In the rows, zero is written as 128.
Each row has a class, written after it.
[197 121 134 107 224  18  88  97 119 152  96 146 128 154 119  66 111  95
 125  96 193 133 136  91 134 160 181 164 176 207 126  75 114 126 127 234
 130 170 157 126  87 144  15 116  89 163  43 156 108 197 103] -> modim
[122 134 126 139  69 145 124 118 139 129 153 117 133 119 116 142 143 140
 117 130  91 121 103 121 140 147 157 120 133 133 111 136 126  80 130 114
 143 144 140 113 137 113 134 149 146  92 119 144 147 129 161] -> fatin
[123 165 136 126 101 124 140 147 160  64 122 138  92 196 108 103 122 124
 119  71 131 128  92 106 131  86 171 153 157 131 127 154 144  83 123 130
 127 118 152 111 113 145  88 120 117 113  71 165 156 155 114] -> lefas
[107 114 109 122 121 135 137 136 139 131 143 112 129 136 148 108 113 141
 132 138 112 134 114 131 150 152 118 137 151 107 140 132 129 135 139 113
 116  93 122 123 119 123 151 140 151 121 128 123 125 110 119] -> modim
[120 176 198 114  81 136 145 166 161 117 161  95 100 125 108 125 133 127
 121 144 101 107  91 128 114 132 111 143 124 116  71 127 139 116 114 104
 131 104 139 137 122 139 130 151 128 128 146 130 132 108 174] -> sope
[149 129 129 127 157 100 121  94 112 166 111 133 142 111 115 137 157 100
 125 136 129 135 131 135 134 178 149 136 140 188 155 117 104 115 113 159
 144 155 157 123 125 123 127 120 116  95 112 123 119 161 117] -> lefas
[121 152 133 112 124 113  96 133 153 138 156 119 119 175 146 123 139 122
 113 120 123 122  82  98 134 160 136 144 173 150  80 116 131 104 128 129
 101 121 138 127 101 146 108 114 128 144  79 129 135 144 140] -> Sete
[114 123 167 124  83 126 191 156 135  94 128 127  92 130 122 125 112 132
 133 111 121 109 129 144 127  96 127 140  92 114 123 126 146 115 139 122
 117 100 136 136 144 139 124 136 113 129 137 131 143  92 147] -> tas
[121 135 169 115 104 119 158 139 146 112 127 137 100 120  95 117 115 135
 122 108 105 103 135 141 118 123 146 152 108 118  92 148 127 107 152 122
 134 105 120 144 125 155 105 135 114 130 139 128 131 128 144] -> Suvir
[ 85 110  90 134  87 187 158 140 130 110 142 115 111 133 157 135 112 144
 141 150 107 143 110 160 141 140 125 120 133  77 129 146 136 113 147  77
 111  76  99 134 170 115 166 150 178 107 139 114 128  67 134] -> zumi
[136 150 102 129  79 126 110 140 114 114 139 110 117 140 108 102 131 132
 118 119 135 132  93 116 146 123 142 146 155 155 105 133 124  97 123 132
 122 132 146 113  95 107  83 144 142 110 102 146 147 136 119] -> modim
[ 77 161 143 125  87 176 155 183 139 111 172  78 112 133 142 163 122 140
 124 112  92 110  78 145 130 151 134 116 133  86 109 170 135 107 160  67
  79  76 105 140 131 128 170 142 131 130 149  93 145  75 154] -> zel
[162 122  93 125 234  84  94 105 137 140  87 136 150 161 114 111 109 109
 133 111 182 131 147 115 110 137 156 115 135 150 154 114 107 189 111 186
 106 165 142 123  99 124  96 125  91 160  82 124 105 174 107] -> von
[ 95 136 175 140 117 167 135 152 155 144 171  93 122 117 125 142 124 136
 130 127  93 121 107 136 124 138  97 115 105 107 133 142 121 161 137  91
 115 108 109 135 142 130 187 141 121 134 171  97 112 100 136] -> mome
[138 161 143 116 126  98 133 145 157 102 119 136 105 148 106 131 125 123
 136 110 167 123 113 124 137 111 146 145 151 128 107 113 147 107 124 150
 120 131 146 127 121 129  37 153 120 130 107 164 148 155 131] -> sope
[152  83 127 130 198  72  96  95 122 181 107 144 165 101 131 137 120 113
 143 151 170 133 170 143 132 178 132 126 121 166 184  86 105 181 133 194
 114 170 159 135 146 110 169 104  86 160 142 103  96 162 118] -> fazot
[194 127  73 136 182  80  86  98 107 135  91 163 142 165 112 118 141  82
 124 121 190 153 119 101 152 148 190 137 161 186 161 101 112 100 126 195
 130 156 168 102  99 123  45 121 115 107  64 155 133 208  72] -> lefas
[149 118 119 117 143  98 137 145 131 112  97 134 105 152 102  99  98 131
 143  89 169 127 132 128 124 130 154 150 120 146 125 110 124 127 138 159
 125 136 124 137 131 137  76 135 120 136  99 129 116 147 130] -> zumi
[138 116  65 122 139 130 136 149 135  71  74 141 108 161 124  81 120 145
 147 100 150 146 144 105 123  67 136 128 145 135 159 104 144 146 116 137
 122 119 116 123 127 114  85 127 130 150  95 154 134 148 104] -> modim
[138 119  67 123  79 154 174 148 111  56  82 146 100 151  98 103 110 128
 132 114 143 142 121 119 154  69 161 131 121 122 133 115 152  95 155 120
 129 108 118 111 152 108  58 147 142 100 103 180 170 126  99] -> tas
[100 143 234  95 181  85  82 122 172 200 177  80 142 110 156 149 124 127
 114 118 109  81 115 126 124 233 127 134 121 152 102 146  81 170 105 154
 131 164 143 152  93 164 214 112  75 154 140  78  96 137 196] -> zel
[184 106  54 128 210  73  75 123 146 109  73 169 140 184 124  89 120 111
 138  74 194 155 135  88 163 125 169 128 162 178 157  78 127 151 134 207
 118 174 144 119 116 127  23 106  86 157  54 174 130 206  57] -> mome
[180 108  63 111 155 105  90 107 112 109  87 165 126 154  95  85 119 114
 124 134 166 141 135 110 174 149 192 144 173 152 125 109 133 100 151 181
 154 155 136 116 122 120  37 138 107 114  77 172 154 198  84] -> Suvir
[141 144  70 126 159 147 128 169 152  88 102 128 127 150 112 135 112 115
 134 125 165 135 135 125 113 100 122 123 112 110 147 108 145 183 116 122
 106 124 126 146 138 115  92 153 143 153 141 139 134 135 105] -> sope
[ 84 143 209 107  67 152 129 163 144 156 176  76 120  84 136 153 145 147
 110 139  73 103  96 154 143 212 133 125 124 129  85 155 105  93 141  96
 144 125 124 128 130 121 196 127 110 105 161 117 142  93 208] -> zel
[116 116 107 132 135 122 137 128 132 134 139 137 136 147 135 120 113 132
 139 132 129 142 117 130 130 159 157 118 150 103 141 102 132 126 170 132
  98  89 118 138 144 131 136 117 124 151 117 130 116 105 105] -> fazot
[145 132 150 121 126 102  97 108 122 145 145 124 129 129 122 103 147 120
 123 134 112 117 100 119 148 172 175 139 162 159 111  92 102 100 139 156
 147 137 154 115 125 160 138 115 123 129 116 142 133 132 153] -> fazot
[176 115  51 131 123 131 123 117  91  98  72 169 128 142 109  96 138 113
 141 144 150 159 149 108 153  84 172 123 159 152 138  86 143 110 137 156
 135 131 149 102 160 123  63 105 143 127  97 175 151 145  98] -> fazot
[132 171 162 131 122 105  82 143 175 150 185  98 115 178 128 122 135 129
 112  94 114  97  73 109 142 151 147 156 156 149  80 144 105 118 135 143
 111 150 152 126  89 160 121 115 125 126  94 117 132 159 172] -> Sete
[142 138 100 139 151 123 134 131 158  81 100 139 117 173 126 126 131 131
 133  94 135 119 124 104 117  83 166 121 124 128 142 120 145 123 122 150
 118 140 137 128 135 140  91 134 122 147  96 131 135 151 136] -> fatin
[155  75 145 120 185  57 115 100 110 197 102 127 163  70 129 106 124 106
 133 151 153 130 175 148 139 197 108 148 113 188 169  89 101 151 132 187
 135 160 154 122 129 105 145 120  93 135 139  99  85 155 120] -> modim
[123 107  75 145 138 151 161 137 100 133 119 141 121 161 158 132 138 134
 117 160 130 155 123 152 152 145 128 143 143 104 176 124 146 128 143 128
 115  89 119 126 152  98 150 123 151 109 134 126 146 103 104] -> lefas
[160 118 113 134 203  91  72  92 142 148 113 137 139 138 121 115 121  97
 135 109 152 116 142 110  98 150 170 124 128 168 139 106  81 150 111 176
 113 167 138 133 104 164  98 120 111 147  95 104  79 167 113] -> zumi
[ 99 144 171 117 124 126 129 143 162 112 147 110 117 159 127 138 105 129
 114 101 105  92 101 123 120 131 112 145 121 134 122 140 119 144 115 124
 114 139 136 157 121 146 159 127 116 139 105 118 134 124 143] -> tas
[158 126 131 128 165 111  89 130 140 147 115 132 118 147 106 124 106 119
 119 119 151 112 144 115 127 160 148 145 139 136 117 143  98 159 124 167
 115 161 129 143 118 131 120 144  92 139 113 130 124 165 143] -> Suvir
[108 136 207 106 107 116  88 113 138 190 195  87 130  98 141 143 130 129
 118 140  95 102  93 146 126 212 113 146 139 160  86 142  99 114 116 126
 149 154 145 148 111 146 196 129 145 108 146  80 121 118 190] -> zumi
[104 137 142 130  65 159 126 149 129 130 168  98 117 128 115 134 147 126
 123 148  82 135  72 135 148 161 121 147 147 131 124 151 123  80 140  90
 142  83 122 114 117 109 177 129 145  76 145 124 150  99 141] -> lefas
[126  85  90 142 136 150 159 144 134 123  99 131 147 121 121 145 104 116
 139 137 144 136 163 140 123 128 113 116  79 117 181 108 122 181 130 139
 106 143 125 139 163 107 138 140 115 115 140 121 118 129 119] -> tas
[138 123 121 129 150 102 108 129 147 122 124 114 119 145 129  86 116 135
 131 131 121 125 138 103 114 133 135 140 152 136 140 104 113 147 112 156
 129 131 140 120 110 126 131 128 120 144 112 128 115 156 131] -> modim
[ 86 117 179 125  42 178 150 153 124 162 182  75 124  66 127 141 142 163
 125 191  64 113 117 158 135 168  71 138 116 108 128 153 118 116 127  72
 154  97 134 111 125 100 228 140 156  97 201 100 122  73 160] -> modim
[163 124  75 111 123 106  99 116 133  95  83 161 124 148  89  99 121 116
 126 108 154 134 134 112 152 129 175 137 151 176 113 126 132 104 134 158
 139 158 148 137 125 135  44 136 103 115  78 173 145 192  95] -> Suvir
[174 125 148 120 161  89  72 100 123 176 143 111 143 120 126 125 141 116
 116 138 126 111 103 108 150 203 163 134 145 171 118 121 101 101 148 175
 155 175 148 109 104 135 136 137 115 109 117 118 129 159 163] -> fatin
[139 111  88 124 168 122 134 126 136  94  94 128 115 154 122 123  95 115
 147 101 172 144 132 117 103 113 144 125 135 122 152 111 126 151 122 138
  98 123 110 144 153 118  94 142 136 139 103 107 116 165 116] -> zumi
[132  80 131 116 172  78 137  99 114 199 100 145 165  93 115 123 119 123
 133 170 154 143 171 174 143 199 132 128 105 170 151  93 115 146 135 195
 145 152 156 118 119  97 136 112  85 133 134 128 102 125 136] -> von
[171 119 118 115 171  86 144 137 114 134  85 156 117 135 103  99 125 102
 142 112 178 128 166 123 127 123 148 136 106 165 136  98 140 136 142 180
 122 149 138 129 128 135  58 119  88 153 104 137 101 163 116] -> Sete
[113 143 140 143  92 142 150 134 120 122 139 127 112 128 105 141 154 114
 119 142 109 136 108 132 123 130 136 133 126 126 136 151 128  79 139 116
 122  92 131 113 125 106 128 128 133  95 142 127 136 110 112] -> lefas
[169 118  64 132 146  93 104 108  98 105  93 155 121 159 103  76 115 104
 125 117 165 151 135  92 151  95 178 145 173 166 145  97 130 102 129 169
 125 140 148 103 114 120  34 127 135 127  75 178 140 174  69] -> modim
[193  92  65 116 247  55  79 108 108 170  76 154 154 146 152 110 123 100
 124 108 203 139 157 109 163 192 211 122 162 165 172  84 104 149 148 220
 104 175 136 130 116 132  62 117  83 151  76 146 116 186 106] -> zel
[162 145 107 141 103 127  94 118 125  98 107 130 131 147 111 134 148 119
 120 107 132 128 105  99 146 115 188 123 153 146 111 126 129  57 136 142
 151 161 156  87 111 109  83 129 132 108  94 158 161 164 136] -> fatin
[105 174 117 139  52 168 160 162 135  96 150 118  98 151  97 124 144 130
 112 111  96 128  86 137 123 102 138 142 125 130 118 162 138  92 129  99
 124  98 134 136 128 118 120 143 147  83 136 132 163 113 144] -> lefas
[133 154 155 126  74 133  81 126 144 129 171 102 110 133 100 127 145 128
 113 136  96 111  84 119 155 172 154 150 167 151  56 158 109  81 135 129
 153 140 147 124 102 125 106 137 124  94 124 143 166 150 161] -> Suvir
[169 114  63 123 225  70  84 115 141 123  73 166 142 187 102 107 106 106
 124  75 210 146 149  99 117 121 181 130 162 173 154  99 123 155 127 225
 100 184 144 109  92 110  39 117  77 163  67 161 137 195 102] -> von
[102 145 126 122  68 154 141 156 135  94 159 109  97 177 154 120 120 143
 117 127 104 124  75 112 157 119 133 139 150 103  88 140 148  95 148  92
 121  94 115 133 134 137 143 141 147 110 106 142 166  86 146] -> tas
[139 119 150 102 141  88  92 103 117 184 146 121 138 126 115 111 130 128
 117 128 118 124 108 136 149 189 151 141 157 174 106 115 107 103 144 160
 144 140 139 111  93 129 137 128 124 111 114 136 140 129 167] -> von
[148 126  45 131 116 143 140 145 105  95  82 146 113 129 129 109 142 122
 128 129 151 147 142 123 147  97 178 116 124 133 128 118 147 111 143 144
 107 116 116 124 154 107  58 144 127 125 124 161 155 122 124] -> zel
[109 133 154 117 142 123 126 116 130 162 144 123 141 146 140 129 135 117
 127 136 108 135 106 133 137 182 127 133 148 137 150 136 130 114 131 127
 129 116 134 128 118 142 183 122 125 110 105 107 116 116 115] -> lefas
[123  90 139 135 177 103  91  99 134 216 137 135 166  92 156 158 125 112
 124 187 116 109 152 156 148 210 113 146 144 123 140 140  94 143 139 151
 123 148 137 153 135 134 183 121 106 122 134  88  97 137 131] -> Suvir
[191 116  84 124 205  43 118 102 131 111  64 176 128 178 132  83 117 103
 133  78 181 132 144  92 148 121 200 141 161 175 137  87 148  91 148 223
 132 167 153 117 131 131  25 120  92 159  40 169 136 184 114] -> fatin
[147 118  75 120 155 104 145 145 135  82  73 164 108 167  91  90  99 112
 132 114 177 129 145 119 149 115 158 145 126 127 129 134 145 125 163 169
 113 121 131 133 135 132  41 152 103 140  98 158 141 161  86] -> Suvir
[148 160 110 117 159 112 115 163 157  86  99 117 104 174 125  99 114 123
 125  78 161 121 115  98 125 111 187 118 142 132 125 140 133 140 127 152
  93 132 134 142 121 152  87 132  87 159  94 149 132 145 135] -> zel
[ 67 161 171 106  46 177 147 179 170  97 176  84  84 164 138 125 116 168
 120 124  95 118  53 125 117 158 111 129 136  97  63 149 135 107 124  61
 133  79 102 154 132 139 190 159 168 120 136 112 146  94 188] -> zumi
[103 146 185 120  96 137 119 142 147 141 171  84 112 111 133 116 143 162
 117 109  80  99 109 135 112 126  97 142 132 134 120 144 120 125 126  99
 140 126 125 128 120 124 195 133 150 131 153  90 135 110 170] -> modim
[174  67  51 144 196  82 111  80  84 197  76 168 173  89 115 128 144  83
 144 172 196 153 193 146 165 156 134 117 107 195 195  83 116 146 143 199
 125 178 153 107 154  86  80 117 107 124 127 132  95 169  79] -> Sete
[140 142 161 102 152  60 110 133 147 135 125 122 116 141 118  65 112 124
 130 102 139 113 103 112 142 138 150 162 168 176 107 114 121 113 134 172
 139 137 144 133  83 147  88 125 105 144  81 139 125 154 135] -> modim
[ 89 153 211 125  59 144 154 169 142 150 184  88 103 104 107 143 133 132
 127 140  87 100 105 149 120 146  89 147 100 120  85 154 133 106 141  89
 122 110 135 131 136 130 177 132 132 121 167 102 132  93 181] -> Sete
[203 118  23 115 170  82  98  98 106  69  72 185 116 180 115  73 127 101
 137 104 191 162 123  77 157  97 217 124 186 180 127  78 138 111 149 199
 119 138 142 112 125 125   4 117 123 144  54 192 152 200  81] -> fazot
[121 119  98 123 108 138 146 155 130  91  97 128 107 125 136 103 115 148
 135 124 142 145 151 131 115  87 122 132 124 110 144 125 150 135 135 107
 115  94 112 126 140 105 117 138 141 139 145 131 135 113 120] -> modim
[137 137 172 131 120 130 159 148 130 140 148 116 115 136  98 114 139 115
 127 136 115 128 105 130 129 151 138 138 128 145 153 138 131 106 133 134
 143 115 145 107 124 148 163 123  99 110 127 118 114 115 122] -> lefas
[119 176 236 107 114  83  92 114 193 130 189  96 104 171 141 128 127 146
 112  73  96  84  60 105 123 160 145 156 160 152  67 147 130  77 117 160
 139 149 155 140  96 154 136 132 107 140  78 115 148 153 213] -> fatin
[117 127  83 135 107 128 142 140 121 106 117 142 112 174 160 114 138 140
 123 136 129 151 107 132 155 150 150 141 157 113 135 133 140  93 145 120
 119  93 132 111 127 110 126 120 138 107  90 160 151 108 103] -> lefas
[130 142 177 119 103  98 138 160 140  98 138  99 100 135 123  87 107 133
 131 121 120 122  91 132 130 123 122 158 155 153 112 131 133 105 125 130
 125 114 154 115 107 141 132 118 118 144 106 140 140 117 142] -> modim
[155 151 236 108 224  35  77 100 144 203 168  98 135 148 132 122 128  86
 116 115 129  98  95 122 117 238 130 172 154 201 120 110  85 142 106 203
 141 155 164 151  73 160 162 104  77 145  97  76 101 177 162] -> lefas
[136  97  89 133 137 138 136 137 108 154 115 142 148 114 130 123 118 118
 135 180 131 138 160 139 154 162 125 116 128  93 160 103 133 135 152 125
 123 121 124 107 138 105 148 152 130 119 142 153 107 106 102] -> sope
[126 146 195 107 164  72 122 130 144 164 153 116 134 121 119 124 124  97
 128 141 134 109 115 128 124 177 103 150 142 134 111  97 139 128 120 167
 131 139 144 154 120 133 118 142 106 144 134 112 122 145 148] -> sope
[127 121 152 125 154 101 161 141 119 161 129 131 118 132 108 119 114 115
 121 139 131 143 136 141 124 172 146 148 131 149 158 118 125 116 159 148
 134 106 121 127 132 125 152 121 104 118 144 117 118 116 130] -> lefas
[115 106 102 138 146 139 135 118 128 139 131 131 124 139 154 137 131 133
 133 140 121 122 131 131 125 146 133 122 131  88 134 133 118 134 135 108
 103  97 108 143 146 127 141 135 159 130 123  97  98 111 108] -> zumi
[121 111 162 117 157  87 147 118 123 183 130 129 137 103 109 116 119 125
 123 137 130 119 152 153 112 164 133 132  93 145 120 118 110 134 150 165
 132 130 131 119 116 126 136 127 103 136 136 116 105 103 161] -> von
[147  99  73 140 187 103 125 103 120 141  82 152 146 144 153 139 116 117
 135 137 153 142 158 122 138 139 153 122 140 115 170 111 143 125 153 155
 102 132 131 131 161 111 102 130 129 139 107 130 123 136 100] -> fatin
[ 71 121 173 132  48 184 198 154 136 125 158 108 124  83 108 155 125 151
 149 168  81 129 124 176 127 127  99 116  95  83 137 139 145 110 170  87
 132  71 123 122 170 107 203 130 148 116 199 104 128  61 158] -> fazot
[122 146 112 144  96 157 168 162 125  97 118 126 132 117 139 137 132 130
 122 153  97 132 122 155 119  99 121 116 129  71 122 139 149 117 141  67
  99  89 113 130 142 124 141 135 157 122 141 139 125  76 119] -> sope
[107 153 183 115 102 109  91 124 130 191 170  95 132 109  97 147 148 108
 127 117 131 106  94 132 136 172  93 145 117 167  96 126 113 122 109 131
 119 144 135 147 122 118 139 142 125 115 148  83 135 141 171] -> Sete
[ 80 134 124 117  92 146 152 151 150 120 158 120 112 165 128 123 114 163
 116 118 111 125  78 155 145 153 139 131 135  95 107 149 130 111 155 107
 105  79 115 121 112 127 152 149 140 122 116 138 149  82 147] -> von
[168  96  51 117 145  81  99 106 112 107  78 168 134 164 116  98 109  96
 138 122 183 152 138  93 171 130 167 143 156 188 139  80 133 104 131 203
 137 173 153 118 123 108  33 123  89 114  53 184 146 183  87] -> tas
[135 110  74 130 104 142 160 127 103 123 104 140 126  96 103 131 134 106
 144 154 143 155 152 143 149 116 136 119 117 150 139 128 142 112 151 125
 122 126 128 108 154  92  95 131 132 103 148 144 129 129 111] -> Sete
[123 146 133 119 111 111  97 128 118 142 144 117 115 135  97 118 132 101
 117 131 127 121 105 117 149 136 137 150 142 162  99 125 117  99 135 127
 123 134 134 123 124 122 109 128 132 115 122 125 141 150 142] -> Sete
[135 119 141 142  70 148 124 137 107 141 150 107 127  81 110 133 154 124
 137 156 106 140 106 134 161 139 117 114 123 126 124 131 125  93 139 105
 141 115 128 106 143  98 143 138 121  95 156 126 127 107 114] -> mome
[110 159 191 103  70 109 146 154 149 116 170  96  92 131 112  76 123 159
 117 113  91 105  88 119 125 131 126 150 137 127  84 142 127  93 133 110
 145  93 130 128  99 153 122 138 141 123 115 133 132 104 162] -> modim
[ 83 152 151 119  93 157 120 164 153 128 156  97 121 142 153 151 132 142
 120 118  91 110  83 126 154 151 147 135 163  92  94 166 130  92 153  95
  99 100 116 122 112 134 157 129 136 118 123 124 154  94 160] -> zel
[162 128  90 110 167  89  84 105 120 144  98 151 135 137 119 111 133  99
 130 143 170 146 134 112 166 170 165 138 184 167 125  81 128 119 124 179
 129 165 148 113 119 126  53 152 115 115 104 179 145 167 115] -> sope
[116 138 160 114 153  92 117 131 134 127 142 114 124 174 163 118 109 116
 105 107 115  97  85 115 149 171 138 154 148 123 105 129 111 112 145 135
 123 131 132 144 110 163 145 121 126 131  77 127 138 118 137] -> tas
[ 79  82 130 153 118 163 157 129 120 181 160 116 152  77 145 169 113 142
 136 172  84 116 148 193 117 170  90 119  82  86 168 145 100 148 155  91
 110 105 107 142 142 107 242 121 159 116 195  57  85  73 131] -> zumi
[ 71 150 203 123  61 163 149 149 152 166 209  74 114 110 141 146 132 144
 109 159  57 102  90 153 125 172  91 128 107  93  94 165 122 114 144  58
 116  81 114 143 144 128 244 143 160 115 163  83 109  69 191] -> Sete
[176 107 101 136 140  78  98 108 113 128 108 145 134 126 116  77 127 113
 122 123 150 143 134 110 141 128 169 140 161 180 146  97 116 102 129 178
 134 162 151  99 108 117  91 122 107 124  90 154 123 178 104] -> modim
[143 115  81 133 136 129 123 113 127 117 140 136 123 148 152 120 116 124
 129 136 125 140 104 123 115 134 153 118 154 128 124 120 121 117 135 124
  99 112 122 138 129 136 118 120 159 129  88 115 116 138 108] -> zumi
[100 141 208 131  95 120 144 150 142 161 181  90 128 101  91 142 109 123
 138 124 103  98 118 143 103 142 110 146  92 124 113 127 114 142 149 116
 114 109 138 146 138 130 185 123 113 143 175  79 109 106 171] -> fazot
[143 133 113  98 118  89  92  99 127 101 115 142 110 167 125  88 119 108
 118 106 135 130 103  90 168 135 178 149 172 170  99 104 127  78 124 169
 152 148 142 123 113 144  74 128 109 104  69 172 161 157 129] -> tas
[117 142 212 113 117  85 127 142 145 155 174 111 118 131 108 120 117 131
 130 124 115 100  98 124 122 178 136 154 138 139  96 113 116 113 155 152
 126 118 151 134 110 157 144 112 105 152 129 120 121 123 156] -> fazot
[ 84 178 178 110  76 141 120 163 159 118 170  95  91 173 167 136 141 168
 104  82  89  99  58 116 140 154 158 143 168  94  61 153 129  88 129  95
 103 103 125 145 111 158 144 124 132 137  99 144 170  99 178] -> zel
[157 130 116 106 172  84  94 123 158 104  90 134 118 175 130  69 113 131
 140  65 156 127 132  92 134 116 150 142 172 169 137 105 127 147 106 170
 123 156 142 127 110 138  77 126 106 151  51 150 125 189 123] -> modim
[101  95 123 137 131 126 171 166 116 151 108 137 131  87 125 145 121 113
 134 148 144 128 160 162 138 139 141 128  95 105 162 126 134 120 163 142
  90 101 113 128 155 115 139 133  92 138 182 111 123  82 136] -> zel
[102 166 104 134  88 151 148 150 128  94 139 126  95 191 138 117 135 134
 121 102 106 142  75 107 133 101 163 139 163  95 117 152 146  76 147  81
 117  71 105 123 121 143 138 140 157 102 100 144 154 101 118] -> lefas
[206  86 107 117 246  35  65  87 105 193  96 159 153 147 125 106 113  89
 137 133 213 130 131 110 144 199 162 149 159 202 154  65  95 144 124 243
 125 192 157 136 102 140  65 119 103 154  57 115  94 211  90] -> zumi
